Look-ups in named tables: a row name and a column name give one cell, copied from the table.

Fepalut =
,Gokiri,Vizupad,Denago
Fudum,35,81,192
Vunen,93,77,45
Bonusa,98,76,189
Vefav,171,34,110
Tazopeb,26,2,147
Gevi,155,107,48
Rom,152,99,139
Midov,42,89,162
Luz,106,70,19
Seru,165,119,58
Ludenum,66,82,142

What is the Vizupad of Fudum in Fepalut? 81
What is the Gokiri of Tazopeb in Fepalut? 26
What is the Denago of Vefav in Fepalut? 110
What is the Gokiri of Gevi in Fepalut? 155
What is the Vizupad of Ludenum in Fepalut? 82
What is the Vizupad of Vunen in Fepalut? 77
What is the Denago of Gevi in Fepalut? 48
What is the Gokiri of Rom in Fepalut? 152
What is the Vizupad of Luz in Fepalut? 70

Kimo =
|  | Rof | Suzatiz | Gif | Vaf | Nebo | Kub | Fumo | Mivaneg |
|---|---|---|---|---|---|---|---|---|
| Gesub | 110 | 201 | 89 | 202 | 82 | 208 | 136 | 147 |
| Teduno | 159 | 144 | 159 | 149 | 159 | 149 | 153 | 157 |
| Kapom | 123 | 192 | 88 | 180 | 94 | 224 | 174 | 134 |
| Giv | 158 | 172 | 158 | 161 | 162 | 141 | 158 | 163 |
| Balukiz | 190 | 140 | 189 | 152 | 197 | 131 | 191 | 150 |
| Zam | 165 | 143 | 142 | 165 | 151 | 170 | 164 | 124 |
| Borok | 156 | 195 | 186 | 200 | 167 | 176 | 161 | 173 |
| Befoz | 171 | 139 | 181 | 145 | 180 | 137 | 155 | 162 |
| Lorug | 155 | 158 | 150 | 150 | 155 | 147 | 152 | 157 |
| Giseme | 210 | 113 | 245 | 104 | 255 | 52 | 124 | 175 |

Giseme, Mivaneg => 175
Giseme, Suzatiz => 113
Zam, Vaf => 165
Kapom, Rof => 123
Kapom, Mivaneg => 134
Giseme, Nebo => 255
Gesub, Kub => 208
Kapom, Kub => 224
Zam, Fumo => 164
Lorug, Rof => 155
Befoz, Kub => 137
Gesub, Rof => 110
Giv, Fumo => 158
Borok, Rof => 156
Befoz, Vaf => 145
Giv, Rof => 158
Befoz, Fumo => 155
Lorug, Fumo => 152
Kapom, Nebo => 94
Which row has the largest Rof? Giseme

Pabizu:
cols = Lofa, Fezu, Dun, Tolo, Matuze, Nekaza, Nez, Doreg, Dinub, Nula
Pelebe: [-1375, 2311, 1810, 1915, 1009, 1906, -232, 3029, -1823, -1743]
Luk: [808, -6556, 1875, -5261, 1255, 3905, -1537, -5369, 1064, 236]
Pipafik: [1950, 2981, -3696, -5381, -5881, -3219, -3508, 3042, 5501, -6163]
Mas: [186, -1407, 348, -2884, -1509, -5119, -753, -1434, 1506, 663]
Vivama: [-1799, 724, -940, -1992, -3010, -512, -529, 391, 1979, 288]
Duvol: [2092, -2082, -127, -3848, -1654, -4200, -241, 177, 1275, -2642]
Zel: [-2195, -995, -122, 490, 1065, -732, -2324, 2322, 565, 993]
Tamazib: [3123, -2313, 760, -2256, 110, -12, 1121, -3164, 381, 2346]
Zenekop: [882, 876, 4135, 1502, 2286, -1683, 1997, -3127, -4920, -1606]
Maful: [183, -580, -1756, -712, -3445, -1006, -1590, 103, 326, -2949]
Gofu: [-288, 2717, -357, 855, -3296, -1691, 1953, -1047, -5886, -2164]

Zel, Fezu: -995
Pelebe, Fezu: 2311
Gofu, Lofa: -288
Maful, Matuze: -3445
Mas, Nez: -753
Pelebe, Nekaza: 1906
Pelebe, Dun: 1810
Mas, Nekaza: -5119
Gofu, Dun: -357
Zel, Dun: -122
Luk, Nez: -1537

